Below are the code and all the weights of a small trained network. Each question names an input and a class and asks about switching units off, where a switched-off unit gives its printed mean instead of its output.

import numpy as np


def w(rows, s, z=0):
    codes = np.array(rows[::2]) - 128.0
    scale = np.full(codes.shape[1], s)
    scale[-1] = z or s
    return codes * scale


def norm(h):
    return h / np.sqrt((h * h).mean(-1, keepdims=True) + 1e-5)


def f(y):
    return y / 2 * (1 + np.tanh(0.7978845608 * (y + 0.044715 * y**3)))


def log_softmax(a):
    a = a - a.max(-1, keepdims=True)
    return a - np.log(np.exp(a).sum(-1, keepdims=True))


def net(x, mask):
    res = np.array(x, float).reshape(1, 6) / 4 @ E
    u = 0
    for l in range(3):
        y = f(norm(res) @ A[l][:, :-1].T + A[l][:, -1])
        res = res + np.where(mask[u : u + 13], y, B[l][:, -1]) @ B[l][:, :-1]
        u += 13
    return log_softmax(norm(res)[-1] @ U[:, :-1].T + U[:, -1])


A, B = {}, {}
E = w([
[98,2,73,19],'x0',
[235,96,222,35],'x1',
[149,149,159,185],'x2',
[54,157,196,114],'x3',
[123,130,134,116],'x4',
[201,141,61,25],'x5',
],0.0044)
A[0] = w([
[132,56,57,29,124],'0.n0',
[25,47,180,51,157],'0.n1',
[180,247,43,87,124],'0.n2',
[158,40,222,166,236],'0.n3',
[66,241,112,201,140],'0.n4',
[22,48,108,166,143],'0.n5',
[109,165,247,138,4],'0.n6',
[193,203,98,181,151],'0.n7',
[131,220,142,100,199],'0.n8',
[126,43,240,206,88],'0.n9',
[2,125,98,231,201],'0.n10',
[68,127,127,175,164],'0.n11',
[246,72,62,210,115],'0.n12',
],0.0081,0.0024)
B[0] = w([
[111,80,156,185,206],'0.n0',
[45,184,122,86,198],'0.n1',
[106,51,103,147,175],'0.n2',
[127,254,149,30,192],'0.n3',
[126,70,109,185,217],'0.n4',
[119,124,123,51,199],'0.n5',
[193,89,77,154,165],'0.n6',
[80,65,224,93,174],'0.n7',
[142,125,177,190,165],'0.n8',
[166,109,132,85,181],'0.n9',
[143,43,195,125,253],'0.n10',
[182,143,207,98,171],'0.n11',
[155,82,87,82,171],'0.n12',
],0.0053,0.0062)
A[1] = w([
[32,145,95,73,151],'1.n0',
[120,122,179,121,153],'1.n1',
[59,105,185,89,141],'1.n2',
[230,29,166,111,232],'1.n3',
[247,222,118,112,79],'1.n4',
[144,99,174,191,127],'1.n5',
[96,92,140,82,144],'1.n6',
[164,108,158,105,169],'1.n7',
[144,184,134,136,154],'1.n8',
[110,102,59,100,115],'1.n9',
[188,110,82,41,221],'1.n10',
[171,171,166,105,58],'1.n11',
[211,106,48,113,250],'1.n12',
],0.011,0.0019)
B[1] = w([
[195,71,166,105,173],'1.n0',
[134,149,133,53,164],'1.n1',
[155,120,81,2,197],'1.n2',
[73,160,119,186,255],'1.n3',
[205,107,46,164,166],'1.n4',
[132,146,160,98,179],'1.n5',
[148,124,53,123,180],'1.n6',
[106,173,72,114,168],'1.n7',
[139,130,133,149,129],'1.n8',
[176,37,140,223,156],'1.n9',
[49,151,151,125,197],'1.n10',
[166,169,65,113,152],'1.n11',
[47,94,147,203,166],'1.n12',
],0.0074,0.0085)
A[2] = w([
[133,192,170,177,208],'2.n0',
[178,148,111,87,132],'2.n1',
[150,148,243,102,249],'2.n2',
[81,76,128,143,105],'2.n3',
[165,43,177,214,181],'2.n4',
[182,82,147,127,76],'2.n5',
[253,208,121,112,16],'2.n6',
[127,128,207,94,250],'2.n7',
[110,182,234,153,137],'2.n8',
[104,210,119,144,31],'2.n9',
[127,41,119,75,56],'2.n10',
[159,242,97,109,203],'2.n11',
[65,69,174,72,142],'2.n12',
],0.011,0.0014)
B[2] = w([
[205,137,135,112,183],'2.n0',
[104,106,59,102,165],'2.n1',
[7,180,148,131,200],'2.n2',
[138,139,50,123,202],'2.n3',
[84,165,186,49,230],'2.n4',
[191,142,115,184,134],'2.n5',
[107,134,53,202,207],'2.n6',
[122,213,138,149,186],'2.n7',
[215,108,156,126,194],'2.n8',
[219,87,152,123,145],'2.n9',
[159,104,90,145,221],'2.n10',
[151,254,96,194,203],'2.n11',
[248,144,193,172,254],'2.n12',
],0.0054,0.0056)
U = w([
[167,192,66,201,254],'0',
[7,47,90,211,196],'1',
[107,165,250,155,52],'2',
[122,139,114,37,56],'3',
[180,11,75,93,84],'4',
],0.014,0.0012)

Each question gives the input, the list of numbers given to net, and the class t.
The units are the neurons (one row each of A and B). Each row of codes is followed by its name. A weight is (code - 128) times the scale printed after its matrix; where a second scale follows, it is the last column's (A, B and U).
mask holds one flag per neuron, layer by layer. A switched-off neuron (its flag False) gives its mean, the last column of its row in B, instead of its output. The means were averaged over made-up inputs and are rounded, as every weight is.
A unit's drop is (log p(t) with every unit on - log p(t) with that unit switched off) / (log p(t) with every unit on - log p(t) with every unit switched off).
The circuit of an input: a set's keep is (log p(t) with only the set's units on - log p(t) with every unit switched off) / (log p(t) with every unit on - log p(t) with every unit switched off). Starting from the 12 units with the biggest drops (on a tie, the unit counted first), units are removed one at a time, each time the one whose removal leaves the highest keep (on an exact tie, the one counted first), for as long as the keep stays at least 0.8.
circuit, biggest first: the units of the circuit, biggest drop first
k most important neurons: the k neurons with the biggest drops, biggest first
top k neurons in layer l: the k neurons of layer l with the biggest drops, biggest first
drop of u: that unit's drop, to one decimal
input [6,2,8,2,-6,-1], class 3: circuit, biggest first	[0.n3]
input [1,-6,3,3,7,-6], class 2: circuit, biggest first	[2.n12, 0.n11, 0.n10]
input [6,3,-5,-7,2,-2], class 1: 3 most important neurons	[0.n7, 1.n12, 1.n10]
input [8,1,4,-6,-7,-7], class 3: top 2 neurons in layer 0	[0.n3, 0.n4]
input [-4,1,-8,5,7,8], class 4: circuit, biggest first	[0.n2, 0.n3]
input [-1,-1,-1,-4,7,-3], class 2: 2 most important neurons	[1.n4, 0.n11]
input [5,-7,-4,4,3,8], class 4: 2 most important neurons	[1.n0, 1.n3]
input [-4,0,4,-5,-7,2], class 1: 2 most important neurons	[0.n12, 1.n3]
input [-1,2,4,-6,4,0], class 1: 2 most important neurons	[0.n12, 1.n12]
input [-7,-4,2,-1,3,8], class 2: 2 most important neurons	[0.n7, 0.n8]
input [-2,-3,-7,-1,6,-3], class 4: 3 most important neurons	[0.n5, 1.n2, 1.n10]
input [5,-4,-6,8,-2,5], class 4: top 2 neurons in layer 1	[1.n0, 1.n9]
input [3,2,0,-7,1,-8], class 3: 2 most important neurons	[0.n3, 1.n10]
input [-1,-8,-2,0,1,-1], class 4: 2 most important neurons	[0.n5, 1.n10]
input [-5,0,-3,-5,-8,-2], class 2: circuit, biggest first	[0.n7]
input [2,2,-3,8,8,-8], class 3: drop of 1.n2	0.1
input [5,5,0,2,-1,-4], class 3: drop of 0.n3	0.3
input [2,2,2,-4,-2,-1], class 1: drop of 0.n12	0.2
